Below is a small trained network, with its code and all its weights. Each question gives an input and a target symbol and asks what happens when units are switched off, that is, made to give their printed mean instead of their output.

import numpy as np


def w(rows, s, z=0):
    codes = np.array(rows[::2]) - 128.0
    scale = np.full(codes.shape[1], s)
    scale[-1] = z or s
    return codes * scale


def norm(h):
    return h / np.sqrt((h * h).mean(-1, keepdims=True) + 1e-5)


def f(y):
    return np.maximum(y, 0)


def softmax(a):
    e = np.exp(a - a.max(-1, keepdims=True))
    return e / e.sum(-1, keepdims=True)


def log_softmax(a):
    a = a - a.max(-1, keepdims=True)
    return a - np.log(np.exp(a).sum(-1, keepdims=True))


def net(x, mask):
    ids = ['αγδζλπτφ'.index(c) for c in x.split()]
    T = len(ids)
    res = E[ids] + P[:T]
    u = 0
    for l in range(2):
        r = norm(res)
        for j in range(2):
            rows = slice(2 * j, 2 * j + 2)
            q, k, v = (r @ M[l][rows].T for M in (Q, K, V))
            z = softmax(np.where(np.tri(T) > 0, q @ k.T / 2**0.5, -1e9)) @ v
            o = O[l][rows]
            res = res + np.where(mask[u + j], z, o[:, -1]) @ o[:, :-1]
        u += 2
        y = f(norm(res) @ A[l][:, :-1].T + A[l][:, -1])
        res = res + np.where(mask[u : u + 8], y, B[l][:, -1]) @ B[l][:, :-1]
        u += 8
    return log_softmax(norm(res)[-1] @ U[:, :-1].T + U[:, -1])


Q, K, V, O, A, B = {}, {}, {}, {}, {}, {}
E = w([
[182,160,204,171],'α',
[157,108,125,45],'γ',
[161,155,78,90],'δ',
[134,92,180,230],'ζ',
[91,186,156,177],'λ',
[202,32,190,110],'π',
[148,136,71,62],'τ',
[119,121,5,124],'φ',
],0.021)
P = w([
[215,200,51,255],'0',
[186,189,88,203],'1',
[161,185,99,190],'2',
[150,174,111,171],'3',
[136,164,115,154],'4',
[131,160,121,137],'5',
[121,152,130,121],'6',
[107,147,140,102],'7',
[89,139,146,83],'8',
[76,130,159,62],'9',
[158,166,137,139],'10',
],0.012)
Q[0] = w([
[41,28,47,138],'0.h0',
[228,84,99,60],'0.h0',
[94,167,161,141],'0.h1',
[198,3,116,140],'0.h1',
],0.016)
K[0] = w([
[4,64,166,100],'0.h0',
[164,104,79,77],'0.h0',
[184,141,105,154],'0.h1',
[79,29,91,127],'0.h1',
],0.022)
V[0] = w([
[68,165,182,130],'0.h0',
[183,192,233,194],'0.h0',
[182,36,61,235],'0.h1',
[255,169,208,195],'0.h1',
],0.0093)
O[0] = w([
[55,119,127,141,27],'0.h0',
[13,121,207,119,53],'0.h0',
[214,76,36,134,254],'0.h1',
[200,255,105,168,167],'0.h1',
],0.0076,0.0065)
A[0] = w([
[154,149,251,205,146],'0.n0',
[160,160,200,105,66],'0.n1',
[180,61,240,224,209],'0.n2',
[191,84,155,101,251],'0.n3',
[179,99,224,134,197],'0.n4',
[73,124,149,167,200],'0.n5',
[101,113,156,186,218],'0.n6',
[105,181,79,101,120],'0.n7',
],0.021,0.003)
B[0] = w([
[80,202,164,202,193],'0.n0',
[160,169,181,171,152],'0.n1',
[227,5,123,143,231],'0.n2',
[168,206,115,111,244],'0.n3',
[120,56,183,111,198],'0.n4',
[84,144,45,130,152],'0.n5',
[85,129,62,154,156],'0.n6',
[121,84,68,121,205],'0.n7',
],0.032,0.011)
Q[1] = w([
[133,202,216,82],'1.h0',
[103,39,177,134],'1.h0',
[9,79,56,162],'1.h1',
[207,126,13,181],'1.h1',
],0.016)
K[1] = w([
[154,231,118,169],'1.h0',
[150,120,185,170],'1.h0',
[51,144,213,85],'1.h1',
[48,132,99,3],'1.h1',
],0.022)
V[1] = w([
[250,192,231,124],'1.h0',
[79,205,144,5],'1.h0',
[203,78,185,81],'1.h1',
[116,46,71,198],'1.h1',
],0.019)
O[1] = w([
[53,70,248,20,107],'1.h0',
[178,145,243,207,6],'1.h0',
[196,83,119,99,78],'1.h1',
[182,178,232,73,212],'1.h1',
],0.012,0.016)
A[1] = w([
[127,129,128,123,52],'1.n0',
[60,172,249,88,1],'1.n1',
[85,180,57,133,168],'1.n2',
[115,135,134,77,11],'1.n3',
[123,23,139,140,120],'1.n4',
[33,100,232,119,105],'1.n5',
[163,104,69,154,116],'1.n6',
[167,221,147,107,29],'1.n7',
],0.021,0.0026)
B[1] = w([
[142,100,145,101,128],'1.n0',
[27,75,191,149,149],'1.n1',
[116,160,192,99,247],'1.n2',
[116,139,154,115,136],'1.n3',
[93,192,61,89,181],'1.n4',
[255,116,138,145,140],'1.n5',
[107,88,163,153,248],'1.n6',
[129,169,44,190,178],'1.n7',
],0.033,0.013)
U = w([
[213,247,100,166,61],'α',
[40,208,162,170,128],'γ',
[151,136,193,199,238],'δ',
[83,151,113,95,63],'ζ',
[48,156,132,56,49],'λ',
[213,104,143,89,188],'π',
[108,135,99,143,1],'τ',
[68,52,86,183,147],'φ',
],0.014,0.0036)

Each question gives the input, a string of symbols that net reads in full, and the target symbol t.
The units are the heads (2 rows each of Q, K, V and O) and the neurons (one row each of A and B). Each row of codes is followed by its name. A weight is (code - 128) times the scale printed after its matrix; where a second scale follows, it is the last column's (O, A, B and U).
mask holds one flag per unit, layer by layer, with each layer's heads first. A switched-off unit (its flag False) gives its mean, the last column of its rows in O or B, instead of its output. The means were averaged over made-up inputs and are rounded, as every weight is.
A unit's drop is (log p(t) with every unit on - log p(t) with that unit switched off) / (log p(t) with every unit on - log p(t) with every unit switched off).
The circuit of an input: a set's keep is (log p(t) with only the set's units on - log p(t) with every unit switched off) / (log p(t) with every unit on - log p(t) with every unit switched off). Starting from the 12 units with the biggest drops (on a tie, the unit counted first), units are removed one at a time, each time the one whose removal leaves the highest keep (on an exact tie, the one counted first), for as long as the keep stays at least 0.8.
units of the circuit, in order: the units of the circuit, biggest drop first
most important unit: the unit with the biggest drop
k most important neurons: the k neurons with the biggest drops, biggest first
top k neurons in layer l: the k neurons of layer l with the biggest drops, biggest first
heads that matter: for each layer, one digit per head in row order, 1 if its drop is at least 0.15 and else 0, layers parted by /
input ζ φ τ φ γ δ δ γ, target γ: 3 most important neurons -> 0.n2; 1.n1; 0.n4
input π φ π γ φ φ φ π λ τ γ, target γ: heads that matter -> 01 / 10
input π α φ φ π δ π γ, target α: 2 most important neurons -> 0.n4; 0.n0
input φ λ φ φ φ π π γ, target α: heads that matter -> 10 / 00
input π τ φ φ φ ζ λ, target γ: heads that matter -> 00 / 00
input γ γ γ, target δ: heads that matter -> 11 / 10
input φ φ φ λ π α φ, target γ: top 2 neurons in layer 1 -> 1.n2; 1.n6
input π τ φ ζ λ λ φ φ φ π ζ, target φ: heads that matter -> 10 / 00
input φ φ ζ φ γ φ, target φ: units of the circuit, in order -> 0.n3
input ζ π φ γ α γ γ, target δ: heads that matter -> 01 / 10
input φ π ζ π φ, target λ: top 4 neurons in layer 0 -> 0.n4; 0.n2; 0.n3; 0.n0
input φ δ φ γ α π ζ φ, target φ: top 2 neurons in layer 1 -> 1.n6; 1.n4
input φ π φ ζ φ φ π φ φ φ, target α: 2 most important neurons -> 0.n2; 0.n0
input γ τ φ φ α, target δ: 3 most important neurons -> 0.n0; 1.n1; 1.n5
input π φ α π π φ π φ φ φ, target α: 2 most important neurons -> 0.n2; 0.n4
input φ π λ γ τ π φ φ λ φ, target γ: 3 most important neurons -> 0.n2; 1.n2; 0.n4
input φ π δ γ ζ τ π π ζ τ, target α: top neuron in layer 1 -> 1.n4
input ζ δ φ φ π φ, target λ: 3 most important neurons -> 0.n4; 0.n2; 0.n3
input φ φ φ π τ φ φ ζ ζ α, target δ: 2 most important neurons -> 0.n0; 1.n1
input φ π γ π π π φ φ δ τ, target α: most important unit -> 0.n2
